Each row of numbers stands for one thing and depends on some of the facts below. Use the named rows to name the rest.

Named rows:
k_229: [-0.22 -0.46 -0.31 -0.84  0.34  0.83  0.74 -0.07  0.01 -0.31  0.20 -0.33
 -0.25 -0.13  0.25  0.22 -0.60 -0.73 -0.06 -0.59  0.84 -0.42  0.78  0.47
 -0.30 -0.18  0.04  0.42]
k_488: [ 0.74 -0.16 -1.57 -0.11 -0.22 -0.58 -1.04 -0.45  0.70 -1.55 -0.07  1.15
 -0.72  0.39  0.72 -0.22 -0.35 -1.15  0.30  0.33  0.30  2.68  0.58 -0.30
  2.39  1.76 -0.39 -1.83]
k_850: [ 0.18  1.78 -0.18  0.58  0.88  0.30  1.44 -0.91 -0.76  0.49  0.84 -0.06
 -1.38 -0.32  0.90  1.11  0.22  0.28  0.75 -0.03 -0.54  0.95 -1.20 -1.06
 -0.50 -0.69  0.13  0.05]
k_613: [-0.22 -0.48 -0.30 -0.83  0.36  0.83  0.76 -0.06  0.01 -0.33  0.20 -0.33
 -0.24 -0.11  0.21  0.16 -0.60 -0.71 -0.11 -0.55  0.85 -0.44  0.83  0.46
 -0.28 -0.16  0.04  0.42]
k_886: [-1.44  0.71  0.49  0.55  0.36  0.64  0.34 -0.89 -0.69  0.31  0.89 -0.02
 -0.08  0.75  0.29  1.05  0.44 -1.12  0.09 -0.28 -0.56  0.87 -0.39 -0.42
 -1.00 -0.45  0.11 -0.54]
k_683: [-0.04 -0.68  0.10  0.46 -0.12 -0.32  0.37 -0.40 -0.83  0.33  0.86 -0.01
 -0.39  0.03  0.01  0.80  0.04 -1.22 -0.27 -0.77 -1.06 -0.57  0.13 -0.51
 -0.37  0.54 -0.35  0.64]
k_880: [ 0.05  0.03  0.74 -0.45  0.31  0.20 -0.35  0.84  0.23 -0.08 -0.46 -0.06
  0.66 -0.07 -0.43 -0.91 -0.65  0.92  0.30  0.13  0.88 -0.29  0.45  0.03
  0.44 -0.10 -0.08 -0.32]
k_554: [ 0.05  1.00  0.33 -0.26  0.78  0.51 -0.14  0.63  0.15  0.07 -0.39  0.02
  0.81 -0.43 -0.44 -1.15 -0.27  1.29  0.49 -0.08  0.84  0.51 -0.34 -0.16
  0.39 -0.42  0.08 -0.39]
k_299: [ 0.19 -0.45 -0.48 -0.26  0.02  0.39  0.54 -0.02 -0.23 -0.07  0.42 -0.21
  0.11 -0.51 -0.33 -0.27  0.53 -0.30 -0.40 -0.62  0.46  0.14  0.35  0.42
  0.33  0.00 -0.23  0.73]
k_363: [-0.05  0.13  0.02 -0.06  0.04  0.03 -0.13  0.05  0.17 -0.09 -0.18  0.02
  0.03  0.05  0.04 -0.06 -0.23  0.05  0.11  0.08  0.09 -0.06 -0.06  0.00
 -0.09 -0.01  0.07 -0.16]
k_678: [-1.08  0.06  0.84  0.09 -0.18  0.43 -0.26 -0.13 -0.07 -0.01  0.26 -0.10
  0.42  0.79 -0.13  0.26  0.50 -0.22 -0.11  0.38  0.32  0.71  0.28  0.21
 -0.16 -0.40 -0.01 -0.71]
k_762: [ 0.58  0.62  0.94 -0.31  0.33  0.16  0.60  0.66 -0.06  0.20 -0.10 -0.33
 -0.47 -0.26  0.08 -0.24 -0.26  1.73  0.59  0.79  1.06  0.28  0.20 -0.28
  0.81 -0.62 -0.27 -0.22]
k_303: [ 0.26 -0.23  0.04  0.24 -0.14 -0.20  0.01  0.12 -0.31  0.16  0.29  0.00
  0.25 -0.29 -0.45 -0.25  0.46  0.04 -0.26 -0.34 -0.18  0.06  0.01 -0.07
  0.35  0.25 -0.27  0.39]
k_689: [ 0.36  0.94  0.26 -0.25  2.00  0.84 -0.44  0.02  0.22 -0.08 -0.59  0.36
  1.45 -0.46 -0.79 -1.40 -0.29  2.22  0.89  0.18  1.02  1.51 -0.89 -0.44
  0.21 -0.68 -0.01  0.15]
k_217: [-0.30 -0.37  1.52 -0.58 -0.48 -0.33 -0.71  1.95  0.51 -0.24 -0.87  0.16
  0.82 -0.21 -0.16 -0.74 -1.29  0.85 -0.26  0.34  1.57 -1.54  1.97  0.42
  1.01  1.00 -0.22 -0.30]
k_712: [-0.47  1.03  0.13  0.29 -0.19 -0.18 -0.07  0.49  0.19 -0.03 -0.45  0.44
  0.14 -0.42  0.46  0.16 -0.27  0.03 -0.26 -0.06  0.25 -0.37  0.32  0.15
 -0.06  0.74  0.37 -0.10]
k_723: [ 0.44 -1.50  1.32 -0.58 -0.35 -0.30 -0.58  1.51 -0.02  0.01 -0.13 -0.24
  0.92 -0.08 -1.05 -1.15 -0.43  0.90 -0.23  0.04  1.08 -0.97  1.52  0.18
  1.38  0.44 -0.78  0.18]
k_956: [ 0.26 -0.27  0.04  0.22 -0.17 -0.19 -0.02  0.14 -0.32  0.15  0.28  0.00
  0.24 -0.30 -0.39 -0.26  0.51  0.07 -0.24 -0.32 -0.21  0.07  0.00 -0.05
  0.37  0.21 -0.24  0.42]
k_332: [ 0.25 -0.64  0.14 -0.11  0.84  0.05 -0.50 -0.70  0.25 -0.36 -0.40  0.28
  0.41  0.27 -0.14  0.10 -0.53  0.47  0.34  0.45 -0.03  0.40 -0.21 -0.22
 -0.51  0.06 -0.05  0.50]
k_550: [ 0.03  1.52  0.04 -0.06  1.08  0.71  0.05  0.43  0.03  0.19 -0.27  0.02
  0.81 -0.62 -0.42 -1.16  0.06  1.41  0.55 -0.22  0.69  0.98 -0.83 -0.23
  0.31 -0.64  0.22 -0.40]

Some facts about the things:
k_907: λ k_918
k_794: λ k_553; Ω k_518
k_771: λ k_255; Ω k_472, k_646
k_616: λ k_726; Ω k_427, k_816
k_400: λ k_155; Ω k_296, k_806
k_257: λ k_127; Ω k_427
k_365: λ k_980; Ω k_436, k_918
k_151: Ω k_723, k_369
k_368: λ k_299
k_247: λ k_723
k_656: λ k_723; Ω k_782, k_616, k_762
k_518: λ k_289
k_424: λ k_896
k_229: λ k_299; Ω k_427
k_419: λ k_303; Ω k_229
k_981: λ k_728
k_538: Ω k_424, k_240
k_334: λ k_339; Ω k_816
k_366: λ k_980
k_903: λ k_538
k_689: λ k_22
k_122: λ k_799; Ω k_427
k_647: λ k_52; Ω k_945
k_806: λ k_299; Ω k_554
k_567: λ k_255; Ω k_816
k_332: λ k_22
k_755: λ k_918
k_26: λ k_299; Ω k_229, k_472
k_967: λ k_155; Ω k_782
k_570: λ k_726; Ω k_689
k_550: λ k_440
k_762: λ k_799
k_643: λ k_945
k_732: λ k_799
k_52: Ω k_217, k_151
k_672: λ k_726; Ω k_816
k_329: λ k_135
k_740: λ k_996
k_948: λ k_799; Ω k_705, k_567, k_122, k_151
k_217: λ k_860
k_225: λ k_303
k_766: λ k_359
k_858: Ω k_656, k_554
k_683: Ω k_903, k_229
k_436: λ k_155
k_886: λ k_726; Ω k_782, k_945
k_440: Ω k_918
k_705: λ k_726
k_733: λ k_683
k_917: λ k_359; Ω k_519, k_289
k_712: λ k_860
k_488: λ k_489; Ω k_518
k_278: λ k_69
k_87: λ k_457; Ω k_232
k_127: Ω k_613
k_650: λ k_538; Ω k_87
k_354: λ k_299; Ω k_391
k_799: Ω k_554, k_816
k_622: λ k_155
k_232: λ k_553; Ω k_488
k_563: λ k_52
k_618: λ k_553
k_599: λ k_69
k_866: λ k_52; Ω k_368
k_322: λ k_457
k_836: λ k_956
k_406: λ k_728; Ω k_816
k_932: λ k_255; Ω k_135
k_427: λ k_489
k_726: Ω k_772
k_782: λ k_945; Ω k_229
k_296: λ k_956; Ω k_550
k_994: λ k_233
k_753: λ k_860; Ω k_732
k_135: Ω k_762
k_687: λ k_255; Ω k_918
k_430: λ k_440
k_472: λ k_155
k_519: λ k_799
k_438: λ k_728
k_646: λ k_896
k_490: λ k_127; Ω k_550
k_655: λ k_151
k_391: λ k_359
k_945: Ω k_490, k_740
k_82: λ k_299
k_363: λ k_339
k_772: λ k_22; Ω k_570, k_554, k_896
k_850: λ k_799; Ω k_550
k_996: Ω k_880, k_816
k_240: λ k_980
k_613: λ k_299; Ω k_672, k_918, k_427
k_608: λ k_22; Ω k_858
k_369: λ k_860
k_22: Ω k_472
k_816: λ k_52
k_554: λ k_945
k_880: λ k_896
k_824: λ k_799
k_918: Ω k_229
k_678: λ k_726

Which thing is each row?
No name comes twice in this set of rows, the named rows included.
[ 0.23 -0.50  0.84 -0.04 -0.22 -0.40  0.84 -0.18 -0.50  0.16  0.59 -0.28
 -1.56  0.41  0.82  1.41 -0.75 -0.25  0.37  0.52 -0.11 -0.77  0.72 -0.64
 -0.11  0.05 -0.43  0.15] : k_948
[ 0.22 -1.40  0.95 -0.24 -0.37 -0.43 -0.22  0.83 -0.34  0.07  0.33 -0.18
  0.35  0.08 -0.60 -0.29 -0.37 -0.08 -0.25 -0.24  0.27 -1.01  1.21 -0.10
  0.72  0.61 -0.69  0.38] : k_151
[ 0.15 -0.69  0.45  0.19 -0.14 -0.21  0.09  0.19 -0.52  0.26  0.46 -0.09
  0.11 -0.12 -0.38  0.03  0.07 -0.36 -0.20 -0.51 -0.37 -0.52  0.41 -0.25
  0.19  0.45 -0.40  0.50] : k_918
[-0.33 -0.41  0.18  0.16 -0.03 -0.19  0.22 -0.55 -0.33  0.03  0.36  0.03
 -0.66  0.40  0.53  1.03 -0.72 -1.29  0.12 -0.36 -0.84 -0.83  0.12 -0.46
 -0.87  0.40  0.03  0.10] : k_365
[ 0.44 -0.30  1.03 -0.25 -0.12 -0.20  0.68  0.33 -0.26  0.08  0.21 -0.31
 -1.05  0.20  0.45  0.68 -0.68  0.63  0.41  0.71  0.47 -0.54  0.74 -0.43
  0.38 -0.17 -0.41 -0.02] : k_122
[-0.22  0.92 -0.84 -0.53  1.13  1.30  0.99 -0.23 -0.09 -0.15  0.29 -0.19
  0.08 -0.62  0.14 -0.32 -0.07 -0.04  0.22 -0.85  0.94  0.71 -0.24  0.22
 -0.27 -0.69  0.28  0.28] : k_806
[-0.16  0.34  0.20  0.00  0.37  0.15  0.08 -0.02 -0.12  0.06 -0.01  0.02
  0.05  0.02  0.06  0.04 -0.45 -0.06  0.32 -0.25 -0.09 -0.15 -0.13 -0.33
 -0.32 -0.02  0.09 -0.15] : k_782
[-0.08 -0.04 -0.16  0.33  1.33  0.24  0.08 -1.42 -0.34 -0.05  0.26  0.36
 -0.03  0.24  0.25  0.87 -0.60 -0.36  0.57 -0.21 -0.84  0.51 -0.82 -0.85
 -1.25  0.07  0.02  0.67] : k_608
[ 0.01  0.44  1.88  0.49  0.44  2.12  1.26  0.36 -1.25  1.35 -0.82 -0.77
 -0.10 -0.22 -0.74  1.00 -0.64  0.21 -0.43 -0.61 -1.70 -2.31 -0.35 -0.16
 -3.37 -0.51  1.01  0.91] : k_866
[ 0.18  0.62  0.01  0.06  1.78  0.60 -0.16 -0.69 -0.08 -0.05 -0.14  0.37
  0.78 -0.16 -0.30 -0.37 -0.38  1.07  0.78 -0.05  0.11  1.17 -0.97 -0.67
 -0.48 -0.35  0.05  0.38] : k_772
[ 0.49  0.30  0.48 -0.06 -0.13 -0.20  0.70  0.00 -0.11  0.04  0.12 -0.22
 -1.06 -0.03  0.50  0.59 -0.10  0.85  0.38  0.87  0.40  0.13  0.11 -0.25
  0.31 -0.36 -0.18 -0.07] : k_824
[ 0.16  0.09  0.14  0.30  0.30  0.07  0.26  0.11 -0.61  0.35  0.52 -0.01
  0.30 -0.39 -0.42 -0.22  0.36 -0.02 -0.06 -0.64 -0.28  0.11 -0.18 -0.35
  0.20  0.12 -0.28  0.42] : k_135
[-0.26 -0.14  1.43 -0.52 -0.41 -0.29 -0.65  1.88  0.47 -0.20 -0.86  0.19
  0.78 -0.21 -0.14 -0.75 -1.18  0.87 -0.27  0.27  1.49 -1.37  1.83  0.41
  0.92  0.94 -0.16 -0.31] : k_369

The same things again, as new rows of numbers:
Some things and their rows:
k_896: [-2.25  2.48 -0.64 -0.52  1.56 -2.91  1.99  3.91 -0.22  2.68 -1.03 -4.76
  6.88 -3.17 -3.33]
k_225: [ 0.46  0.46 -0.43 -1.07 -0.59 -0.09  0.60 -0.78 -1.93 -1.45 -1.21  0.47
 -0.99  0.31 -0.95]
k_850: [-1.44 -5.18 -1.57  0.72  5.65  5.73 -1.74 -2.58 -3.32  1.34  1.03  1.14
  0.50 -2.35 -3.25]
k_613: [-0.42  0.11  1.59  2.83 -1.60 -0.59 -2.84  3.09  5.64  4.37  0.75  4.38
 -4.33  0.19  1.60]
k_296: [-1.82 -4.47 -2.19  1.79  3.17  2.17  1.06 -2.11 -3.27  2.91  0.13  0.94
  3.55 -1.95 -3.13]
k_980: [ 0.53  2.06 -0.78 -1.44 -1.10  1.30  1.18 -0.18 -0.14 -3.65  0.16  0.06
  1.64 -0.85 -0.27]
k_69: [ 0.03  1.95 -0.62 -1.22 -1.12  1.25  1.36 -0.15 -0.29 -3.15  0.38  0.01
  1.17 -1.05  0.00]
k_518: [-1.07  5.37  7.21  4.37  0.49 -1.03  0.91 -6.17 -2.95 -2.28 -1.90 -3.41
  1.08  4.03 -0.12]
k_806: [-3.60 -1.97 -0.71  2.45  1.76 -0.03 -1.09  1.81 -0.63  4.56 -3.21  1.68
  4.08 -1.45 -5.34]
k_866: [ 3.03  0.19 -0.20 -2.04 -1.90  3.69  1.74  1.52 -2.33 -0.84 -2.25  0.48
 -2.30  0.67 -0.63]
k_369: [-2.18 -4.36  1.84 -2.96 -6.68 -3.24 -4.76 -2.52 -1.71  0.14 -0.64 -2.57
  2.14 -0.44  4.61]
k_782: [-2.92 -2.79 -1.42  5.94  2.78 -1.99  1.13  0.32 -0.28  2.76  2.78 -0.11
 -1.13 -1.19  2.36]
k_22: [ 3.50 -0.45 -2.47  2.54  4.60 -1.26 -2.33  4.07  3.51 -4.48 -2.06 -1.11
 -0.14 -1.35  5.05]
k_903: [-1.35 -0.97 -1.14  4.25  1.32 -3.01  0.21  1.74  0.28 -0.48  1.55 -1.26
 -3.05  0.35  3.24]
k_755: [ 1.03  0.84  0.09 -1.54 -0.52  0.08  0.85 -0.67 -1.81 -2.02 -1.21  0.15
 -1.15  0.81 -0.68]
k_334: [ 1.03 -0.87  1.98 -1.32 -2.23 -0.66 -1.35  0.61  4.59  6.85  1.49  1.03
 -0.13 -0.72 -0.85]
k_233: [-0.37  2.11 -0.75 -1.34 -0.62  1.53  1.45 -0.18 -0.12 -3.55  0.00 -0.26
  1.22 -0.78 -0.16]
k_563: [ 1.03  0.16  0.37 -1.07 -1.89  2.03  1.74  0.75 -3.24 -0.55 -1.43 -0.64
 -1.37  0.87 -0.27]
k_419: [ 2.05 -2.15 -0.36  3.96  2.37 -0.62 -1.18  2.96  3.70  1.00  1.30  1.50
 -3.50  0.15  4.05]
k_229: [-5.23 -0.79 -0.53  7.31  0.69 -4.48 -0.90  3.62  1.02  0.43  0.93  1.14
 -4.19  0.61  3.80]

Which thing is each row?
No name comes twice in this set of rows, the named rows included.
[-7.16  0.00  2.39  2.33 -6.31 -5.05  2.42  0.64 -1.25  6.86  3.90 -4.27
  0.01  0.15  1.04] : k_816
[ 1.37 -1.98  1.06  1.15 -0.27 -0.92 -1.83  1.59  4.55  3.98  1.75  1.33
 -3.08 -0.31  3.35] : k_257
[-2.99 -2.30 -0.13 -2.55 -4.21 -3.26 -4.77 -1.45  0.27  3.28  1.92 -1.40
  1.73  3.83  4.64] : k_705
[ 2.10  0.36 -1.69  2.25  1.54 -0.37  0.61  0.99  5.89  2.53  1.45  1.34
 -6.36  1.07  2.47] : k_687
[ 0.62 -5.72  0.40  3.23  4.41  0.47  1.34  1.58  2.50  1.40  2.16  2.41
 -1.09  0.86  0.70] : k_967
[-0.25  0.82  1.00 -2.06  0.20  0.78  2.45  0.33  0.95 -4.12  0.63  0.25
  1.60  0.37 -1.05] : k_155
[ 0.29  0.66  1.57 -2.03  1.46  2.22 -2.85  2.90  5.64  6.71  2.05 -1.03
  3.53 -3.64 -2.76] : k_799
[ 2.55  0.22  0.89 -0.90 -1.26 -0.45  0.22  0.04 -3.30 -1.72 -0.47  0.77
 -0.14 -0.57 -0.41] : k_712
[ 1.81 -4.61 -3.38  3.55  5.07  4.56 -1.32 -0.51 -0.34  3.39  2.86  4.88
  0.76  2.00  2.04] : k_886
[ 2.89 -0.67 -0.83  3.27  2.76  2.19 -1.02  3.30  5.76 -0.76  1.63  1.74
 -1.71 -1.26  4.78] : k_683
[-1.97  3.60 -1.59 -2.03 -2.77 -0.16  2.80 -0.06 -1.67 -4.63  1.99 -0.34
  0.20 -1.04 -1.11] : k_289
[ 4.36  0.21  0.49 -2.24 -1.03  1.01 -0.34  0.31 -2.59 -2.20 -1.45  2.38
 -0.57 -0.65 -0.99] : k_753
[-0.26  1.30  0.52 -0.06 -2.07 -2.87 -1.99  1.49  2.69  6.62  5.05  1.53
 -0.89  2.69  1.99] : k_672

